[128 = 0]

q991q780: [103 178 114 117   9 149 130 113 142 124 153 137 160 144 107 136  96 172
 119 142  91 121 174 104 123 121  91 133 186]
q152q922: [136 157 141  93 156  92 137  87 165 153 126 102 164 120 135 131  81 139
  89 109  97 138 121 115 174 162 112 111 176]
q678q472: [144  94 144 116 213 145 131 119 102 169 125 114 113 137 114 125 147  83
 129 103 132 141  75 147 113 138 178 115  54]
q552q553: [142 140 158  92 206  45 125  97 176 121 157  84 159 121 154 124  96 152
  74 103  93 131 116 124 207 180 104 109 210]
q650q626: [155 139 131 132 136  51 100 128 154  71 192 127 145 151 129 127 161 185
  81 129 117  90 148 122 153 152  72 136 224]
q152q922: [114  93 124  84 169 139 128 102 105 149  89 124  95 141 138 132 100 117
 120 126 144  83  67 112 123 114 152 147  71]
q678q472: [ 92  70  99 138 118 156 109 163  69  85 108 164  61 145 135 122 156 127
 166 146 175  62 105 130  82  82 136 165  58]
q152q922: [123 116 129 153  61 139 123 167 134  81 124 136  96 125 156 131 152 149
 151 183 154 115 151 117 123  87 130 164 141]
q650q626: [ 70 175  57 173 122  70 116 143 115  69 128 192 175  90 112 104  95 151
 148  57 125 113 217 157 135 171   4  77 206]
q552q553: [ 97 118 189  67 109 126 124 116 151 120 228  57 133 168 137 127 107 167
  97 137  43 136 110 121 185 146 161 132 179]
q678q472: [106  75 128 161 148 135 110 185  89  74 153 141  79 134 139 114 181 120
 168 135 153 112 127 156 109 108 144 141  90]
q991q780: [ 71 109 120 116 127 140 135 140 114 113  99 127 105 109 155 119  84 121
 158 125 129 120 127 131 147 118 130 129 109]
q991q780: [174 178 107 157 140  90 131 110 155 143 111 150 178 107 110 132 134 128
 106 106 138 149 162 129 126 156  81 102 174]
q650q626: [116 147 104 160 102 127 132 145 128 113 109 153 139 104 128 123 124 126
 151 123 141 141 168 137 121 127  99 117 142]
q552q553: [ 88 112 166  92 104 147 129 132 131 120 185  84 118 150 138 125 109 145
 128 138  76 137 117 128 159 128 161 133 139]
q552q553: [129 113 121 124 215  82 118 120 119 119 131 131 130 123 129 118 128 121
 114  88 133 111 110 144 144 158 108 109 131]
q650q626: [104 160 118 171  58 170 149 159 134 132 109 142 146  91 127 123 117 109
 177 135 124 190 190 143 119 117 126 107 129]
q650q626: [105 116 138 139  57 161 118 161 113  94 181 127 109 154 120 127 159 150
 148 156 112 123 147 131 110 104 141 147 131]
q678q472: [152 171 112  81  98 162 150  53 140 216  63 132 161 134 101 151  68 118
  94 125 123 122  98  87 107 125 132 129 104]
q678q472: [143 157 149 173  55 152 144 166 162 121 140 117 144 102 139 130 150 125
 156 167 121 199 186 135 136 114 144 124 160]
q152q922: [122 112 122 138 153 105 121 143 124 100 121 135 113 120 144 122 135 131
 134 127 146 112 128 133 136 127 116 133 132]
q650q626: [132 136 120 104 194  54 110  98 138 109 158 127 153 139 123 122 115 156
  80  85 111  89 119 128 159 173  75 112 186]
q991q780: [ 86 149 117 119  22 185 162 130 149 145  32 129 113  87 172 138  50 123
 168 182 146 146 150  93 140  78 143 153 113]
q552q553: [ 54 120 121  94  32 191 134 130 104 124 128 126 103 146 131 130  80 146
 155 150 103 104 129 110 118  92 143 150 104]
q152q922: [ 97 131 125 164 195 114 139 157 119 125 132 130 149  83 129 104 120  87
 167  71 115 190 162 179 150 168 120  70 123]
q991q780: [ 75  80  69 129 204  64 100 142  83  52  79 180  81 115 160 109 109 143
 140  96 186  24 111 133 132 127  59 141 119]
q678q472: [124  98 123  82 244  89 113  88 101 144 138 123 124 152 113 122 114 121
  91  71 120  79  65 135 135 164 121 114 102]
q678q472: [124 112 119  78 129 159 143  86 122 175  40 126  99 128 148 143  73 113
 120 151 157  89  67  89 120  96 158 160  66]
q552q553: [189 138 142 161 186  89 130 134 157 134 124 122 147 106 133 129 167 110
 114 125 148 165 135 141 140 149 128 113 148]
q991q780: [125 135 166 119 124 155 138 129 135 156 185  91 149 139 110 126 133 116
 129 117  76 184 131 145 139 147 167 104 128]
q152q922: [110 123 132 193  16 169 131 207 132  68 136 141  98 108 155 125 171 138
 191 194 151 160 194 137 114  76 139 154 138]
q552q553: [110 119 108 129 127 140 124 130 104 125 115 147 117 131 120 125 125 123
 140 119 139 107 123 131 108 120 121 130 102]
q991q780: [139 145 118 136 145  98 117 120 129 120 160 139 154 136 105 124 142 140
 109 100 116 123 143 137 126 155  94 110 162]
q991q780: [ 70  95 118 122 211  97 119 144  98  96 140 130 114 114 141 104 106 116
 147  74 119 113 120 161 155 157 111 100 117]
q678q472: [144 146 138 130 114 141 140 120 144 153 121 118 144 120 125 133 123 119
 126 134 120 159 135 125 131 130 141 121 131]
q152q922: [145 137 119 156 113 152 122 138 106 138 161 148 142 145  84 128 173 118
 136 113 124 143 144 146  83 131 129 114 109]
q152q922: [112 154 140 163  59 189 149 158 130 149 146 123 149 110 111 125 134 104
 173 133 101 208 178 150 113 122 156 103 116]
q552q553: [120 117 136 121  73 175 119 134 103 130 179 127 116 170  97 133 158 139
 132 142 107 118 121 127  91 109 153 143 104]
q650q626: [117 145  97 151 132 116 131 133 124 121  93 157 140 101 128 122 113 120
 144 108 147 130 155 136 124 135  92 112 134]
q650q626: [159 100 161 132  68 132 103 157 134  78 201 111  93 179 133 138 202 174
 112 194 129  96 121 111 115  92 152 182 153]
[128 105 128  45 188 135 130  57 112 188  87 112 113 158 123 140  76 119
  84 112 126  70  36  95 127 130 155 144  71]	q152q922
[ 80 132 146  87 136 125 122 111 119 129 207  99 151 156 105 118  99 146
 112  85  54 132 126 142 155 166 124 100 157]	q650q626
[127 143  87 145  88 158 114 121  84 135 147 177 140 159  68 130 157 132
 132 103 131 100 142 134  58 124 100 122 102]	q678q472
[139 134  97 127 197  83 127 104 127 135  74 152 138 106 133 125 104 117
 113  94 159 102 115 127 134 149  89 115 128]	q650q626
[131  88 145  83 170 138 120 106 108 146 138 108  98 163 126 133 131 125
 107 130 125  90  62 117 122 121 167 149  82]	q650q626
[122 107 105  88 177 130 120  88  93 156 102 143 114 153 108 131 109 120
 107  99 139  70  72 117 103 131 126 133  77]	q678q472
[127 121 127  98 141 134 135 102 130 153  87 122 117 127 140 135  96 122
 117 134 138 109  95 109 133 119 141 140 104]	q678q472
[124 119 132 121 118 104 107 134 124  90 184 126 123 158 122 126 151 164
 109 130 113  94 131 126 132 133 108 140 165]	q650q626
[ 77  98  82 102 223  87 109 109  78 108 106 161 113 130 122 111  92 124
 124  59 142  54  95 142 127 155  80 111 101]	q552q553
[189 173 128 121  68 143 118  88 137 166 183 136 172 181  62 148 169 156
  77 132 101 122 132 108  81 135 117 132 156]	q152q922
[194 178 156 149  82 172 169 115 184 205  69 105 163  89 134 148 120  89
 133 170 136 225 146 112 129 114 177 122 119]	q991q780
[183 124 146 139 159 123 124 124 135 146 144 120 131 141 114 135 176 117
 109 135 137 141 110 131 113 132 151 131 117]	q991q780
[146 154  99 132  64 116 115 114 134 110 123 159 137 146 114 140 136 168
 105 149 144  81 147  99 103 113  81 153 167]	q991q780
[150 158 155 108 144 108 146 100 175 162 120  93 163 110 142 134  93 125
 101 127 102 170 128 118 173 152 136 112 167]	q678q472
[135 123 112 137 140 115 123 129 122 118 106 146 119 124 132 128 134 128
 128 129 153 107 125 125 119 122 113 135 122]	q650q626
[149 130 113 127 219  62 118 108 134 123 114 138 144 115 130 122 124 126
 100  87 143 108 116 136 147 165  89 108 151]	q552q553
[115 119 127 175  80 139 120 182 120  78 155 142 111 122 135 120 170 136
 165 152 139 141 171 145 115 108 124 136 139]	q678q472
[ 87  99  98 122  55 153 123 147 108  85  65 157  68 127 167 133 105 151
 157 184 178  58 122  95 111  65 120 185 102]	q678q472
[142 164 128 140  43 170 149 125 152 157  94 130 143 113 128 142 113 125
 140 165 131 163 155 108 116 103 140 137 132]	q678q472
[157 169 122 125  96 164 143  95 134 191 114 134 165 133  89 141 120 111
 116 120 115 159 132 119  98 133 137 112 112]	q678q472
[ 86  68 145 142 224 132 128 173  92 109 139 113  90 108 149 104 141  82
 175  96 131 154 107 176 144 139 169 104  66]	q552q553
[129 175 126 132 155  96 145 108 162 152 118 120 183  91 127 122  85 118
 117  88 101 178 162 139 167 173  96  82 178]	q650q626
[159 163 112 183  89  85 122 155 162  82 127 153 150 103 139 128 158 154
 128 148 153 138 192 127 135 129  73 129 204]	q650q626
[138 168 119 110 128 101 127  90 146 146 144 129 173 135 105 132 103 147
  91  99  99 125 140 119 139 160  89 108 177]	q678q472
[190 149 122 102 112  92 105  80 143 133 161 136 148 181  96 148 157 177
  55 140 127  66 105  91 107 133  95 156 175]	q152q922

q403-q490: [141  98 156 168 167 101 159 137 160 196 129 147 137 141 113 134 132 134
 122 108  98 185 147 163  97 133  90 112  72]
q403-q490: [144 106 138 153 150 190 156  87 158 155  50 136  90 104  78 111  77 115
 129  91 181 169 113 168 189 161 106 162 230]
q973-q106: [115 146 153 149 102 115 159 167 141 127 107 129 100 136 116  87 120 121
 124  98  79 123  99 162 176 146 123 112 126]
q435-q693: [130 110 135 144 160 142 118 133  89 118 118 105 122 145 131 123 146 138
 115 159 143 147 124 122 110 103 128 131 156]
q973-q106: [105 129  74  60 106  78  46  86  73 123 122 116 148 133 187 147 158 200
  46 141  37 141 172 106  75 138 197  52  84]
q973-q106: [130 121 158 136 124 145 159 165 159 117 149 153 113 161 112 114 139 123
 135 112 135  47 129 185 133 114 115 129 138]
q435-q693: [140  99 109  90 182 202 124  63 106 157  97 124 135 129 136 132 112 148
  84 137 206 140 118 152  73 109 121 147 212]
q435-q693: [151 110 162 168  92  92 129 171 170 104  94 115  75 140  67 117 156 141
 129 130  39 123 194 137 190 145 166  91 123]
q781-q741: [111 128 105 121 128 117 134  93 115 139 137 137 138 129 142 150 127 131
 119 134 134 141 121 126 120 116 115 132 123]
q93-q71: [161 144 159 141 144 138 164 174 134 127 159  81 141 122 114 108 143  86
 169 180 158 155 111  68  90  90 116 160 105]
q403-q490: [146 124 153 155 151 142  79 190 124  96 149 126 135 110 117 166 138 123
 186 150 172  92 143  88 118 128 117 148 115]
q112-q236: [ 96 135 123 106 156 176  41 150  83 135  76 159 123  92 161 171  90 185
 107  83 157  86  85 160 120 178 103 108 169]
q112-q236: [126 156 129 101  92 114 137 146 156 120 154 143 142 130 146  89 118 114
 132  91 101  89 122 142 137 152 150 115  91]
q973-q106: [116 108 103 120 147 107  83 102  91 123 146 139 154 147 166 139 145 155
 102 127 118 135 152 133  98 128 148 107 105]
q93-q71: [101 158 117 132 114 104 145 121 101 117 139 134 154 146 183  20  99  94
 118  63 105 167  70 157 174 168 153 126 108]
q112-q236: [109 115 123 143 129 140  79 125 121 128  72 156  96 104 111 180 108 168
 121 101 123 113 134 154 171 166 112 113 168]
q93-q71: [160 122 156 173 148 102 165 160 123 113 169  80 144 152 117  80 162  80
 163 178 130 190 138  76 113  89 140 152  89]
q781-q741: [119 167 123  80 123 151 140 144  95 107 165 108 158 142 181  64 126 108
 116 130 153  95  70 121  89 109 146 137 127]
q112-q236: [118 128 140 142 133 139 109 146 130 163  63 130  89  87  94 199 112 167
 121 133 108 145 117 125 138 144  84 111 149]
q403-q490: [127 125 125 122 126 171  76 140 105  64 117 132 114 128 131 119 123 134
 141 121 175  59 131 134 164 142 158 142 196]
q973-q106: [131 129 138 131 139 107 141 151  76 118 132  63 122 156 137 107 177 137
  96 203  88 173 122  84  79  70 146 110 116]
q403-q490: [161 107 172 145 156 129  93 203 148 140 127 116 116 119  94 185 161 160
 143 165 110 105 176 106  72 115 115 104  91]
q403-q490: [142 132 152 137  82  99 167 155 180 117 127 127 101 150  96  81 141 116
 125 108  57 106 159 156 171 139 161 103 108]
q93-q71: [ 77 153 102 137 103  88 128 103  89 116 121 156 144 150 192  30  93 116
  98  37  79 162  72 186 205 189 155 107 114]
q112-q236: [159 103 139 109 135 152 107 141 153 104 147 131 126 145 111 138 154 141
 129 144 146  60 185 136  96 113 158 123 142]
q781-q741: [121 151 120  96  95 138 111 134 140 124 107 130 112  98 121 158 115 145
 125 125 115  91 123 117 137 142 130 116 140]
q435-q693: [113 132 107 110 121 134 142  93  89 125 104  95 111 133 131 135 141 141
  91 172 121 153 109 109 119  91 132 125 169]
q435-q693: [113 156 115 115 115  91  69 162 104 101 178 139 171 114 180 136 131 128
 155 116 116 106 125  89 111 152 145 116  50]
q781-q741: [137  84 136 146 121 103  87 121 166 155  61 155  83 122  80 177 134 192
  90  98  43 135 210 173 158 173 144  67 130]
q781-q741: [140 108 105 134 144 150 123  59 147 159  82 137 122  89  99 165  93 126
 135 119 169 189 145 115 153 152 113 154 173]
q973-q106: [125 109 147 155 124 126 106 165 138  78 155 167 123 169 132  96 140 127
 145  85 129  43 154 188 170 148 151 122 132]
q973-q106: [155 135 158 154 116 139 158 175 133  86 132  74  97 128  80 128 159  98
 168 202 142 120 133  69 141  79 132 156 154]
q93-q71: [157  93 150 159 144 158 153 119 175 140 102 138  98 127  67 152 125 122
 146 132 160 123 164 150 151 123 109 150 175]
q93-q71: [137  96 136 171 117 110 150 111 188 150 111 161  96 118  63 197 128 130
 155 125 117 127 181 146 172 133  94 134 129]
q435-q693: [194  76 171 150 142 165 104 146 208 125  75 141  90 128  56  98 121 141
 132  83 119 108 221 176 167 182 176 113 175]
q112-q236: [174 108 147 132 148 127  56 165 119  96 109  90 132 126 125  81 146 144
 124 132  98 158 188  94 118 161 205 100 118]
q781-q741: [161 174 147  95 118 165  40 194  87  82  48  47 114  71 144  27  97 135
 117 113  94 182 101  56 154 204 221 101 164]
q973-q106: [111 139  83 115 103  97  98  74 126 149 105 132 129  74 122 215 112 146
 134 145 112 178 143  70 141 144 114 125 109]
q973-q106: [136 132 100  94 102 122  72 108 127  97 124 123 131 105 131 153 131 146
 126 137 117 109 171  90 133 147 175 115 129]
q93-q71: [149 135 147 121 154 153 116 167 113 123 142  96 140 118 130 133 141 122
 145 169 162 126 118  85  77 103 123 142 124]
q403-q490: [166  85 181 187 207 150  94 189 147 174 109 134 127 104  88 192 131 146
 167 140 164 161 158 119  80 136  72 135 106]
q781-q741: [106 153  88  59  96 103  76  98  87 147  80  98 122  99 160 153 132 192
  51 144  42 164 129  93  91 142 167  63 113]
q403-q490: [141 132 145 131 120 123 110 161 129 120 104 104 110 117 113 120 135 140
 125 137  92 139 141 109 133 139 149 108 124]
q93-q71: [102 146 142 118 137 183 112 166  77 123  63 101  78 107 117 169 123 167
 103 163 146  95  63 128 123 106  89 124 210]
q781-q741: [133  98 111 103 165 145 124  68 112 157 112 137 150 160 163  64 118 146
  63  86 128 166 137 186  98 146 161 109 151]
q781-q741: [152 126 181 136 145 129 124 217 117  97 151 102 133 182 150  17 160 126
 110 112  87  96 130 162 102 129 180  95 102]
q973-q106: [141 121 132 108 118 165 120 128 182 115 144 177 130 125 114 137 108 123
 151  83 173  35 151 173 144 153 130 142 151]
q435-q693: [131 120 142 122 148 139 165 134 130 157 139 122 128 148 125 135 144 133
 109 151 133 123 117 145  78  90 101 127 125]
q435-q693: [138  77 149 184 169 146 118 122 165 149 106 187 117 138  98 140 106 134
 146  65 159 121 161 204 170 170 100 137 153]
q112-q236: [ 93 126  95 117 129 149  73  96  80  99  99 149 121 118 153 152 109 155
 112 109 157 102 109 144 162 150 131 129 186]
q93-q71: [160  94 135 102 154 182 136 111 112 110 108  81 101 156  99 127 167 149
  87 199 159 106 160 122  77  65 156 131 211]
q403-q490: [143  88 163 155 186  96 107 176 134 184 154 144 149 152 131 176 167 170
 113 140  90 141 172 149  35 112  96  87  40]
q112-q236: [156 131 139 135 114 103 117 146 135 117 111  86 119 118 109 100 142 124
 128 149  78 179 161  81 138 138 173 110 108]
q112-q236: [137  93 177 183 172 136 171 162 188 205 115 176 109 127  77 194 120 140
 148 106 138 124 135 190 109 127  35 130 106]
q403-q490: [132 116 141 167 142 130 134 130 139 127 118 145 127 133 122  90 107 107
 147  86 141 152 123 157 175 160 126 142 138]
q435-q693: [135  95 169 181 169 135 173 160 114 141 119 106 100 170  98 121 163 130
 117 169 126 148 123 153 110  76  95 131 150]
q112-q236: [135 110 123 131 162 154  99 117  83 127  91  89 112 114 115 172 143 154
 113 189 154 165 131  85  97  97 121 134 176]
q435-q693: [139 159 146  98 102 104 159 177 141 132 167  95 136 136 133 118 160 122
 124 169  82 107 123  93  71  90 136 108  66]
q93-q71: [ 94 193 137 128  97 127 162 168 124 144 118 130 127  91 147 107  82  98
 154  94 123 138  27 120 165 154  81 142 109]
[127 128 134 170 150 131 104 140 110 110 125 135 141 117 140  96 103 101
 166  96 162 164 107 122 173 165 126 154 132]	q403-q490
[157 131 120  83 161 153 128 109  89 143 128  59 152 125 149 101 147 130
  93 194 146 191 121  65  37  84 156 130 136]	q973-q106
[118 157 110 118 127 113 113 126  92 131 134  99 149  98 153 142 122 119
 140 157 133 180  96  61 109 122 121 138 100]	q403-q490
[126 144 126 111 113 139 189 110 129 143 118  97 111 131 114 118 132 114
 110 164 127 146  97 116 118  87 114 139 155]	q435-q693
[130 153 119  83 144 141 154  99 110 193  91  92 145 107 157  83 101 134
  73 122 107 221  76 116  73 135 126 112 122]	q973-q106
[106 172 108  74  96 150 148 119 105 140 103  90 105  89 123 192 128 145
 108 194 130 116  76  73  93  82  96 130 158]	q112-q236
[160 124 136  93 147 171 130 125 142 138 124 109 135 124 124 107 126 128
 115 138 158 121 136 123  81 120 146 133 152]	q435-q693
[163  97 147 141 164 137 102 145 129 117 139 114 140 146 123 104 149 130
 131 139 140 136 172 123  99 125 158 126 123]	q112-q236
[132 192 116  69  81 120 187 122 175 153 179 128 170 101 155  89  97  76
 150 106 132 122  83  99 104 134 126 147  65]	q93-q71
[ 90 115 109 182 168  86 150  86  90 190 123 144 146 121 145 179 116 127
 129 131 132 239  88 124 124 119  51 141  91]	q973-q106
[130 115  99 154 116  97  40 114 100  60 133 127 136 109 132 155 136 129
 168 137 133 140 183  70 185 160 177 135 124]	q973-q106
[127 118 148 156 102 117 145 158 184 127 136 165  95 122  74 206 138 133
 166 133 119  58 161 146 159 120  87 130 118]	q781-q741
[115 137 131 133 123 126 110 149 109 100 136 136 133 140 152  90 124 124
 130 101 124 106 111 146 151 146 145 123 128]	q781-q741
[119 105 144 164 148 110 145 152 105 114 161 126 124 172 126 146 172 131
 130 168 127 108 136 139 108  76 107 129 116]	q973-q106
[132  94 135 171 144 126  97 124 129 133  74 134  93 114  88 173 127 156
 128 129 115 158 162 134 166 148 118 118 160]	q112-q236
[170 112 147 146 165 176 156 116 157 140 120 115 134 116  97  98 106  88
 161 128 202 165 129 118 129 129 120 177 168]	q781-q741
[177 113 172 109 109 185 115 181 184 112  63  98  53 106  37 174 147 166
 122 171 113  51 186 122 128 117 147 108 203]	q403-q490
[121 125 128 131 148 118  70 156  84 106 137 122 145 134 161 126 142 149
 123 131 120 125 131 115 107 136 146 110 107]	q403-q490
[108 123 124 191 110 101 117 123 128 100 105 153 107 118 110 126 106 109
 167  89 122 152 127 139 237 172 122 144 143]	q435-q693
[ 96 155 104 108 114  76  41 167  39  60 174 109 167 150 215  89 161 148
 112 134  77 111 120  90 110 137 193  88  64]	q403-q490
[ 93 100 115 175 165  86 103 111  82 136 146 164 153 160 169 130 134 142
 118  97 117 165 125 167 136 140 110 117  92]	q973-q106
[154 106 163 180 171 136 147 156 169 168 137 145 134 110  90 171 119 107
 183 129 172 155 139 122 115 128  68 159 102]	q403-q490
[108 163 101  44 112 174  83 116 137 149 117 168 146  84 166 163  81 161
 108  77 157  51  93 151  95 170 118 115 139]	q93-q71
[ 62 125  67 167 120  84 102  53  77 111 139 181 146 123 166 176 103 121
 148  96 153 159 102 136 205 150  95 153 129]	q781-q741
[ 96 146 138 171 141  98 103 174  60 106 124 112 134 136 167  89 129 124
 134 119 103 173  75 117 155 143 123 120 104]	q93-q71
[109 150 128 133 113 112 134 128 128 154  89 137 123 113 144  79  90 128
 109  66  81 177  89 157 172 183 129 107 117]	q973-q106
[131 131 173 180 140 119 156 195  96  96 124  89 111 170 130  28 148 102
 129 130  97 157  94 142 160 119 147 124 133]	q973-q106
[151 167 168 123 112 101 180 189 171 183 127  92 129 102 110 108 126 110
 136 140  64 181 105  90  89 127 108 108  48]	q112-q236
